Each row has a name. Each question is about the rows just above it.

(99): [142 150 104 111  92]
(213): [132 180 102  87 103]
(76): [148 103 174 137 173]
Shuffled (213) with one entry gone: [ 87 180 132 103], missing  [102]
Shuffled (76) with one entry gone: [173 137 103 148], missing  [174]

(213): [132 111 121 129 129 148 127 149 131 128 125 126 128 134 114 142 112 122
 180 130 121 136 122 128  83 121  96 128 140 128 128 105 121 127 125 128
 130 128 135 164 128 110]
(99): [132 128 128 130 129 108 131 131 128 128 127 126  91 124 131 114 119 122
  93 128 135 130 128 144 170 134 128 128 138 128 128 130 121 127 125 133
 130 126 122  90 135 131]
(170): [130 118 128 130 129 135 131 149 131 120 125 126 124 134 114 125 128 122
 180 127 128 136 122 128  83 134  96 128 143 128 130 128 128 127 125 118
 130 139 132 164 135 147]
(110): [132 134 125 152 129 107 131 149 131 128 125 126 118 134 114  97 112 128
 128 130 128 136 128  93  83 146  96 128 157 128 130  99 121 127 125 118
 141 139 131 164 135 147]
(71): [132 109 128 128 129 147 128 149 131 120 125 126 130 137 148 138 112 122
 180 130 117 128 122  93  83 124  96 128 143 128 124  99 121 127 125 118
 130 139 138 167 128 147]
(41): [132 125 125 128 129 126 128 128 131 120 125 126 128 134 114 121 112 122
 128 130 123 136 122  93  83 134  96 128 143 128 130  99 121 127 125 118
 130 139 131 164 135 147]
(170) without one entry, shuffled: [128 124 130 127 180 128 114 128 125 118 131 147 134 130 135 135 120 122
 125 132 128 128  83 134 130 164 130 136 126 118 131 149 143 139 128 122
 128 127  96 125 128]. Gone:  [129]
Shuffled (213) with one entry gone: [128 128 121 131 110 148 129 127 180 105 121 130 142 134  96 122 125 128
 128 114 149 112 128 128 122 125 127 135 164 121 128 128  83 129 130 121
 140 126 132 128 136], missing  [111]
Whose row is [132 134 125 152 129 107 131 149 131 128 125 126 118 134 114  97 112 128
 128 130 128 136 128  93  83 146  96 128 157 128 130  99 121 127 125 118
 141 139 131 164 135 147]?  (110)
(41) without one entry, shuffled: [130 134 125 125 125 131 147 135  96 122 127  83 130 122 131 134 128 120
 128 130 128 126 132 123 112 139  93  99 125 118 128 114 136 128 121 143
 121 128 126 129 128]. Gone:  [164]
Shuffled (99) with one entry gone: [131 133 128 130 125 131 128 130 131 130 130 127 126 121 124 114 128 128
 126 128 132 127 144 135 108 128  91 128 128 134 122 170 138 119  93 135
 131 128 129 122 128], missing  [90]
Which entry of (41) is missing from [127 125 128 134  83  96 125 121 131 128 126 164 143 136 114 121 122 125
 132 112 131 130 135 128 128 128 128 134 139 123 120 147 130 125 130 128
 126 122  93  99 129]?  [118]
(71) without one entry, shuffled: [109 122 125 125 137 118 124 143 128 180 130 148 124 138 126 167 147 120
  96 130 138 127 128 121 117 122 128 128 131  83 128  99 139 132 147 130
 128 128 129 112  93]. Gone:  [149]

(110): [ 80 118 127 150 128]
(163): [112 163 143 193 144]
(71): [130 162 136 101 171]
(118): [111 105 191  66 147]
(41): [123 148 124 150  95]
(99): [119 106  89 180 124]
(11): [153 124 124 135 129]
(201): [112  99 143 193 109]
Shuffled (201) with one entry gone: [143 112  99 109], missing  [193]
(110) without one entry, shuffled: [128 127 118 150]. Gone:  [80]
(163) without one entry, shuffled: [163 144 143 193]. Gone:  [112]
(41) without one entry, shuffled: [ 95 150 123 148]. Gone:  [124]
Which entry of (110) is missing from [127 150  80 118]?  [128]
(163) without one entry, shuffled: [144 163 112 193]. Gone:  [143]

(41): [128 180 123 138 147 141 124 148 146 138 119 111 144 147 151 110 106 128
 143 112 140 153 132 141 140 124 137 124 118 132 127 142 122 124 127 123
 144 148 125 119 107 122 122 123 128 131  97 133 123 135 123 137 101 119
 108 171 115 142 106 143 135 125]
(110): [128 180 123 138 143 141 124 148 146 138 119 111 144 147 151 110 106 128
 143 112 140 153 132 141 140 124 137 118 118 132 127 142 143 124 127 123
 144 148 125 119 107 122 122 123 128 131  97 133 123 146 123 137 101 119
 108 171 115 142 106 143 135 125]
(71): [137  99 132 129 113 138 144 106 113 135 103 129 120 106 105 153 120 120
 115 134 123 143 125 134 144 148 132 140 136 139 108 142 142 121 126 116
 108  96 101 129 150 138 119 117 119 146 153 134 134  94 133 144 135 135
 142  99 148 121 140 133 130 135]
Which row holds [128 180 123 138 147 141 124 148 146 138 119 111 144 147 151 110 106 128
 143 112 140 153 132 141 140 124 137 124 118 132 127 142 122 124 127 123
 144 148 125 119 107 122 122 123 128 131  97 133 123 135 123 137 101 119
 108 171 115 142 106 143 135 125]?  (41)
Shuffled (110) with one entry gone: [ 97 122 122 138 180 131 106 132 141 118 112 144 111 132 123 146 143 108
 118 115 128 142 124 135 144 123 137 146 123 143 151 125 148 143 133 119
 124 123 106 142 140 127 107 153 127 123 138 128 141 119 125 171 124 128
 137 143 101 148 119 140 110], missing  [147]
[137  99 132 129 113 138 144 106 113 135 103 129 120 106 105 153 120 120
 115 134 123 143 125 134 144 148 132 140 136 139 108 142 142 121 126 116
 108  96 101 129 150 138 119 117 119 146 153 134 134  94 133 144 135 135
 142  99 148 121 140 133 130 135] is in which row?  (71)
(71) without one entry, shuffled: [125 126 138 134 144 108 121  99 129 134  96 134 134 113 129 117 144 108
 142 119  94 153 121 120 105 116 106 138 103 101 120 132 140 119 115 139
 148 142 135 113 135 146 135 135 142 130 136 133 120 140 144  99 133 132
 153 137 143 106 148 123 129]. Gone:  [150]
(110) without one entry, shuffled: [144 148 171 106 123 138 153 119 128 140 146 143 142 148 137 119 141 123
 141 124 107 132 122 151 132 115 123 111 128  97 123 123 131 108 140 143
 110 127 122 124 138 143 127 142 118 125 143 101 112 137 128 146 147 125
 144 180 119 133 118 124 106]. Gone:  [135]

(99): [167 113 159 144 138 116 153]
(213): [169 105 169 138 148 106 175]
(110): [142 136 151  90 137 140 179]
(201): [142 136 151  90 110 138 167]
(118): [134 133 134 112 126 125 144]
(41): [170 120 171 100 161 142 160]
(163): [170 120 174 100 136 169 126]
Shuffled (110) with one entry gone: [137  90 142 179 151 140], missing  [136]
Which entry of (99) is missing from [116 153 113 138 167 144]?  [159]
Shuffled (118) with one entry gone: [134 134 112 144 133 125], missing  [126]
Which entry of (41) is missing from [160 142 100 120 161 171]?  [170]
Which entry of (41) is missing from [120 170 100 171 142 161]?  [160]
Which entry of (99) is missing from [167 113 116 138 144 153]?  [159]
(163) without one entry, shuffled: [174 100 170 136 120 126]. Gone:  [169]

(11): [ 99 100 127 118 129 132 101 154 123 109 139 127 126 120 118 121 142 137
 110 139 149 127 125 146 144 126 118 147 116 140 135 159 129 128 149 139
 149 133 139 133 128 119 142 120 124 145 115 117 122 122 129 131 126 144
 165 124 126 141 127 100 137 136 134]
(34): [159 163 107 130 130 120 169  72 132 141 115 127 127 141 147 134 105 116
 150 119  92 119 136 112 144 118 158  84 140 102 135  83 114 137 101 129
  92 122 102 115 115 138 111 125 129 102 150 160 140 138 124 121 134 123
  85 112 125 116 129 160 112 124 126]
(41): [131 132 127 132 133 123 132 123 128 134 127 125 134 130 127 135 117 123
 132 128 123 124 128 125 124 127 130 117 134 127 129 120 128 138 121 125
 123 125 132 129 127 130 129 126 127 123 133 132 133 132 126 122 126 127
 122 125 133 131 122 129 125 130 122]
(163): [144 132 135 148 131 116 128 163 118 159 121 143 148 132 118 158 117 119
 122 126 130 129 120 129 118 119  92 114 151 146 113 122 147 144 119  91
 127 159 160 132 149 144 134 128 124 131 136 112 159 112 131 121 136 123
 156  91 115 133 110 126 132 127 105]
Shuffled (163) with one entry gone: [121 146 117 134 129 128 116 113 119 129 110 135 127 105 118 131 115 159
 131 127 149 130 112 160 159 132 126 163 144 144 119 148  91 132  91 112
 121 122 131  92 118 118 159 151 147 132 136 128 136 126 132 148 144 143
 156 114 133 122 119 123 120 124], missing  [158]
(163) without one entry, shuffled: [132 119 143 159 163 129 105 118 126 131 121 132 136 116 113 126  91 156
 148 122 119 112 144 118 128 136 158 144 129 146 147 120 134 131 114 159
 121 112 118 149  92 160 159 119 132 124 151 135 122 115 144 130 127 117
 133 127 148  91 123 128 131 132]. Gone:  [110]
(11) without one entry, shuffled: [139 159 142 154 119 129 121 126 139 125 126 149 126 140 129 100 137 136
 127 127 118 120 127 128 115 149 133 122 146 135 144 100 124 123 122 117
 147 165 118 116 124  99 128 126 132 142 101 110 139 134 127 139 129 118
 120 131 141 144 149 133 109 137]. Gone:  [145]
Shuffled (11) with one entry gone: [142 123 139 110 119 120 125 126 118 137 147 149 115 128 135 149 127 122
 126 100 116 132 128 127 141 129 129 149 118 121 165 126 145 101 120 133
 139 159 124 122 144 118 127 131 142 146 100 139 144 127 134 136 137 109
 126 124 133 139 129 140 154  99], missing  [117]
(11) without one entry, shuffled: [139 142 127 122 118 136 159 125 149 100 154 131 100 139 122 128 165 126
 135 119 124 127 124 139 126 139 110 133 101 133 127 115 132 120 120  99
 149 129 145 144 118 117 146 142 123 141 149 144 147 140 128 127 134 137
 129 129 126 137 116 126 109 118]. Gone:  [121]
Shuffled (163) with one entry gone: [148 124 131 143 129 118 119 118 159 136 127 147 127 151  91 117 156 118
 146 131 121 149 128 144 158 129 128 126 159 119 131 132 115 120 133 132
 110 112 116 126 105 136 148 130 163 119 114 122  91 144 144 121 132 134
 160 122 132 135 112 123 159 113], missing  [92]

(110): [107 123 182 141 121 154 138  94  84 181 141 111 113  94 152  93 126 119
 122]
(99): [126 130  70 129 117 106 151 126 132 132 137 164 119 175 184 129 146 161
 162]
(170): [122 122 125 183  95 135 125 148 149 145  75 158 116  85 109 168 140 130
 100]
(34): [121 140 165 167 107 140 126 155 126 178  81 180 128 107 144 154 135 115
 105]
(41): [142 144 101 107 137 100  99 142 143 153 164 137 124 161 143  85 183 172
 131]
(76): [135  99 111 157  94 111  92 143 149 124  79 120 110  82  84 168 125 120
 131]
(163): [153 144 119 126 140 113 112 158 118 139 173 120 157 145  79  78 141 183
 134]
(213): [128 115 160  89 132 109  97 118 142  89 110 114  65 117  81 159 125 137
 138]
(11): [126 128  68 130 116 107 153 124 130 131 136 163 118 175 184 130 146 161
 162]
(201): [103  84  68 129 104 145 154  92 104 116 140 116 148 148 167 151 149 122
 152]
(118): [139 182 140 109 147 151 167 151 135  72 114 120 161 159 122 138 109  93
 109]
(163) without one entry, shuffled: [140 141 119 126 173 158 112 113 139 144 183 157  79  78 134 145 120 153]. Gone:  [118]
(11) without one entry, shuffled: [146 118 116 136 130 184 163 162 131 128 153 124 126 130 161 107  68 130]. Gone:  [175]

(41): [ 93 144  77 136  93  71 108 150  85]
(118): [ 93 144  77 136  93  71 108  91  85]
(163): [147 171 167 148 147 177 126 150 157]
(163) without one entry, shuffled: [147 148 126 177 150 147 157 171]. Gone:  [167]
Which entry of (163) is missing from [150 126 171 147 167 147 177 148]?  [157]
Shuffled (118) with one entry gone: [ 85  93 144  93  91  71  77 108], missing  [136]
Shuffled (163) with one entry gone: [126 147 157 171 167 147 177 150], missing  [148]
(41) without one entry, shuffled: [ 85  77 136  71 150  93 108  93]. Gone:  [144]

(34): [127 111 126 129 127 146 125 130 158 130 121 115 137]
(76): [161 111 126 129 127 126 125 130 158 130 121 113 137]
(110): [159 111 126 158 127 128 125 126 158 130 121 113 137]
(41): [151 115 128 130 126 140 126 130 147 131 123 117 134]
Which entry of (110) is missing from [113 128 111 125 159 158 127 130 121 126 158 126]?  [137]
(76) without one entry, shuffled: [113 130 126 137 158 127 126 125 161 129 130 121]. Gone:  [111]
Shuffled (110) with one entry gone: [159 130 111 121 113 125 158 126 158 128 137 126], missing  [127]
Which entry of (41) is missing from [126 117 140 130 130 126 123 131 151 128 147 115]?  [134]
Shuffled (34) with one entry gone: [137 111 129 121 130 146 127 158 125 130 127 115], missing  [126]
Shuffled (76) with one entry gone: [113 126 130 137 125 121 129 126 161 158 111 130], missing  [127]
Which entry of (110) is missing from [113 137 111 126 125 158 127 130 158 126 121 128]?  [159]

(201): [ 83  64  84  84 195 118  84]
(11): [ 83  64  84 169  70 130 169]
(163): [ 83  64  84  83 194 119  82]
Shuffled (11) with one entry gone: [ 70  83 130 169 169  84], missing  [64]
Shuffled (163) with one entry gone: [ 84  83 119  83  64 194], missing  [82]

(99): [158 154  87 168  86 157  89 158 170 158 157  87 133 158 132 133 157 158
 159  92 170 158 132 157  82]
(213): [140 139 116 144 139 140 115 140 145 140 140 115 127 140 125 126 140 140
 149 115 145 140 121 140 112]
(71): [137 136 119 140 119 136 119 136 129 137 136 119 128 137 128 128 136 137
 145 119 140 137 126 136 117]
(11): [158 154 131 168  86 157  89 158 170 158 157  87 133 158 132 133  93 158
 183  92 170 158 132 157  82]
The row with [140 139 116 144 139 140 115 140 145 140 140 115 127 140 125 126 140 140
 149 115 145 140 121 140 112] is  (213)
Shuffled (213) with one entry gone: [115 140 144 115 140 140 145 115 140 140 140 125 127 140 149 139 121 145
 112 140 139 140 116 140], missing  [126]
Whose row is [158 154  87 168  86 157  89 158 170 158 157  87 133 158 132 133 157 158
 159  92 170 158 132 157  82]?  (99)
Shuffled (11) with one entry gone: [158 157 183 131 158 157 158  86 170 133  82 133  87 158 158 168 170 132
  93 132 154  89 158 157], missing  [92]

